Below are the code and all the weights of a small trained network. Each question names an input and a class and asks about switching units off, where a switched-off unit gives its printed mean instead of its output.

import numpy as np


def w(rows, s, z=0):
    codes = np.array(rows[::2]) - 128.0
    scale = np.full(codes.shape[1], s)
    scale[-1] = z or s
    return codes * scale


def norm(h):
    return h / np.sqrt((h * h).mean(-1, keepdims=True) + 1e-5)


def f(y):
    return np.maximum(y, 0)


def log_softmax(a):
    a = a - a.max(-1, keepdims=True)
    return a - np.log(np.exp(a).sum(-1, keepdims=True))


def net(x, mask):
    res = np.array(x, float).reshape(1, 8) / 4 @ E
    u = 0
    for l in range(2):
        y = f(norm(res) @ A[l][:, :-1].T + A[l][:, -1])
        res = res + np.where(mask[u : u + 14], y, B[l][:, -1]) @ B[l][:, :-1]
        u += 14
    return log_softmax(norm(res)[-1] @ U[:, :-1].T + U[:, -1])


A, B = {}, {}
E = w([
[181,181,108,73,120,26,128,189,153],'x0',
[49,194,148,164,142,72,133,79,106],'x1',
[75,158,250,111,34,153,134,195,149],'x2',
[127,127,128,128,128,127,128,128,128],'x3',
[127,127,128,123,129,129,129,127,128],'x4',
[126,127,129,127,129,127,128,130,129],'x5',
[186,103,192,192,142,98,189,134,81],'x6',
[126,125,127,129,128,126,126,130,126],'x7',
],0.0014)
A[0] = w([
[199,96,31,132,252,160,113,71,144,162],'L0N1',
[197,164,75,83,203,31,145,135,193,99],'L0N2',
[230,75,86,118,141,182,126,106,155,136],'L0N3',
[176,109,143,151,205,103,180,115,71,102],'L0N4',
[61,128,51,50,137,130,69,132,216,91],'L0N5',
[116,90,113,143,142,78,149,125,77,42],'L0N6',
[72,217,157,225,132,100,118,53,41,94],'L0N7',
[131,92,90,242,149,201,133,93,146,50],'L0N8',
[95,105,141,151,129,146,91,131,76,41],'L0N9',
[179,69,196,170,162,129,158,98,75,231],'L0N10',
[167,110,175,151,206,92,165,127,88,2],'L0N11',
[68,76,101,166,118,240,113,90,142,230],'L0N12',
[158,192,111,64,99,90,113,161,145,48],'L0N13',
[64,101,26,75,152,144,69,114,163,62],'L0N14',
],0.0021,0.00094)
B[0] = w([
[27,98,169,165,28,83,70,214,59,251],'L0N1',
[127,102,226,35,139,135,141,40,53,220],'L0N2',
[28,118,101,160,190,100,175,165,190,200],'L0N3',
[118,195,89,149,67,193,91,99,148,182],'L0N4',
[184,205,116,232,76,190,159,92,135,213],'L0N5',
[86,143,135,126,50,143,113,166,141,145],'L0N6',
[126,84,119,117,191,114,164,173,237,207],'L0N7',
[185,109,220,11,164,68,141,91,53,183],'L0N8',
[181,134,141,82,140,109,165,102,138,142],'L0N9',
[130,223,64,104,68,175,94,110,184,208],'L0N10',
[193,196,71,176,47,210,107,121,156,160],'L0N11',
[194,191,154,2,140,75,134,125,100,235],'L0N12',
[170,139,180,69,182,158,128,74,92,178],'L0N13',
[189,206,132,204,61,183,117,113,162,201],'L0N14',
],0.0019,0.0024)
A[1] = w([
[174,29,144,108,104,148,141,230,154,38],'L1N1',
[47,186,154,194,177,69,157,129,186,65],'L1N2',
[168,170,134,65,103,39,109,213,185,167],'L1N3',
[231,107,172,252,119,99,204,151,96,189],'L1N4',
[61,121,111,164,171,87,160,109,165,1],'L1N5',
[76,180,119,110,139,58,94,87,131,188],'L1N6',
[126,135,217,188,72,129,163,199,153,33],'L1N7',
[166,92,112,93,85,195,116,214,172,178],'L1N8',
[46,159,193,112,86,107,97,151,120,84],'L1N9',
[56,64,178,146,95,192,126,97,159,196],'L1N10',
[153,96,8,175,217,55,93,54,84,141],'L1N11',
[74,86,161,136,215,230,115,28,80,116],'L1N12',
[76,132,239,68,104,154,112,217,190,80],'L1N13',
[172,27,94,121,147,194,96,164,132,79],'L1N14',
],0.0024,0.00068)
B[1] = w([
[65,131,122,145,194,92,166,99,174,173],'L1N1',
[153,96,90,127,212,149,150,127,217,194],'L1N2',
[152,100,195,106,161,173,153,47,58,235],'L1N3',
[78,219,63,61,91,216,19,71,201,192],'L1N4',
[138,107,147,112,173,84,145,150,185,145],'L1N5',
[163,58,148,151,146,166,171,143,183,220],'L1N6',
[100,94,35,139,102,143,80,146,92,201],'L1N7',
[87,155,143,209,197,75,156,95,182,209],'L1N8',
[169,65,93,157,138,145,125,160,114,208],'L1N9',
[220,155,148,83,161,36,139,125,78,188],'L1N10',
[59,66,177,159,51,159,128,252,82,215],'L1N11',
[226,169,162,56,114,50,144,136,100,191],'L1N12',
[111,75,47,173,118,95,109,140,55,251],'L1N13',
[94,146,171,154,165,78,170,126,176,169],'L1N14',
],0.0026,0.0024)
U = w([
[67,33,92,191,63,120,93,229,43,255],'0',
[226,144,203,19,152,88,152,70,61,135],'1',
[138,245,63,162,68,228,58,81,201,72],'2',
[88,81,122,184,254,83,198,133,250,24],'3',
],0.0062,0.00082)

Each question gives the input, the list of numbers given to net, and the class t.
The units are the neurons (one row each of A and B). Each row of codes is followed by its name. A weight is (code - 128) times the scale printed after its matrix; where a second scale follows, it is the last column's (A, B and U).
mask holds one flag per neuron, layer by layer. A switched-off neuron (its flag False) gives its mean, the last column of its row in B, instead of its output. The means were averaged over made-up inputs and are rounded, as every weight is.
A unit's drop is (log p(t) with every unit on - log p(t) with that unit switched off) / (log p(t) with every unit on - log p(t) with every unit switched off).
The circuit of an input: a set's keep is (log p(t) with only the set's units on - log p(t) with every unit switched off) / (log p(t) with every unit on - log p(t) with every unit switched off). Starting from the 12 units with the biggest drops (on a tie, the unit counted first), units are removed one at a time, each time the one whose removal leaves the highest keep (on an exact tie, the one counted first), for as long as the keep stays at least 0.8.
circuit, biggest first: the units of the circuit, biggest drop first
most important unit: the unit with the biggest drop
k most important neurons: the k neurons with the biggest drops, biggest first
k most important neurons of layer l: the k neurons of layer l with the biggest drops, biggest first
input [0,3,-8,-8,7,3,-4,3], class 0: circuit, biggest first -> [L1N11]
input [-7,6,1,-5,-8,7,-7,-5], class 1: circuit, biggest first -> [L1N12 L1N10]
input [-3,-2,5,1,8,-2,7,-6], class 2: 2 most important neurons of layer 1 -> [L1N4 L1N11]
input [-4,-7,5,4,-6,-6,4,-7], class 3: 2 most important neurons of layer 0 -> [L0N1 L0N5]
input [-6,-5,0,2,-8,7,-6,7], class 1: circuit, biggest first -> [L1N10 L1N12]
input [-7,3,-3,3,2,-6,6,-7], class 1: 3 most important neurons of layer 0 -> [L0N8 L0N5 L0N14]
input [4,-6,-6,-5,8,-1,-6,1], class 0: circuit, biggest first -> [L1N11 L0N1]
input [7,-2,-8,4,8,7,-3,8], class 0: circuit, biggest first -> [L1N11 L0N1]
input [0,0,-7,-4,-8,-1,-7,6], class 0: 2 most important neurons -> [L1N11 L0N1]
input [8,3,-6,3,-7,3,-6,-7], class 1: circuit, biggest first -> [L0N2 L1N3]
input [5,-7,5,-3,-4,4,3,-8], class 3: 4 most important neurons -> [L1N1 L1N8 L0N1 L0N12]
input [-6,0,-4,-3,6,-4,7,6], class 2: 2 most important neurons of layer 1 -> [L1N4 L1N3]
input [-3,0,5,-3,-3,7,8,-1], class 2: 3 most important neurons -> [L1N4 L0N1 L1N11]
input [-8,8,6,8,-5,-5,5,-7], class 1: circuit, biggest first -> [L1N10 L1N12]
input [-4,7,5,5,0,-8,0,-5], class 3: most important unit -> L1N2
input [2,6,8,-1,7,-3,-7,8], class 0: 2 most important neurons -> [L1N13 L1N9]
input [-4,-2,-4,8,-1,0,-1,-6], class 0: 2 most important neurons of layer 0 -> [L0N1 L0N2]
input [4,7,-4,8,0,4,-6,4], class 3: circuit, biggest first -> [L1N6 L1N4]
input [5,-1,-7,5,7,8,8,-2], class 2: 2 most important neurons -> [L1N4 L0N11]
input [5,8,7,0,4,-3,1,3], class 3: most important unit -> L1N2
input [-6,-5,0,2,-3,4,3,-7], class 1: 2 most important neurons of layer 0 -> [L0N8 L0N7]
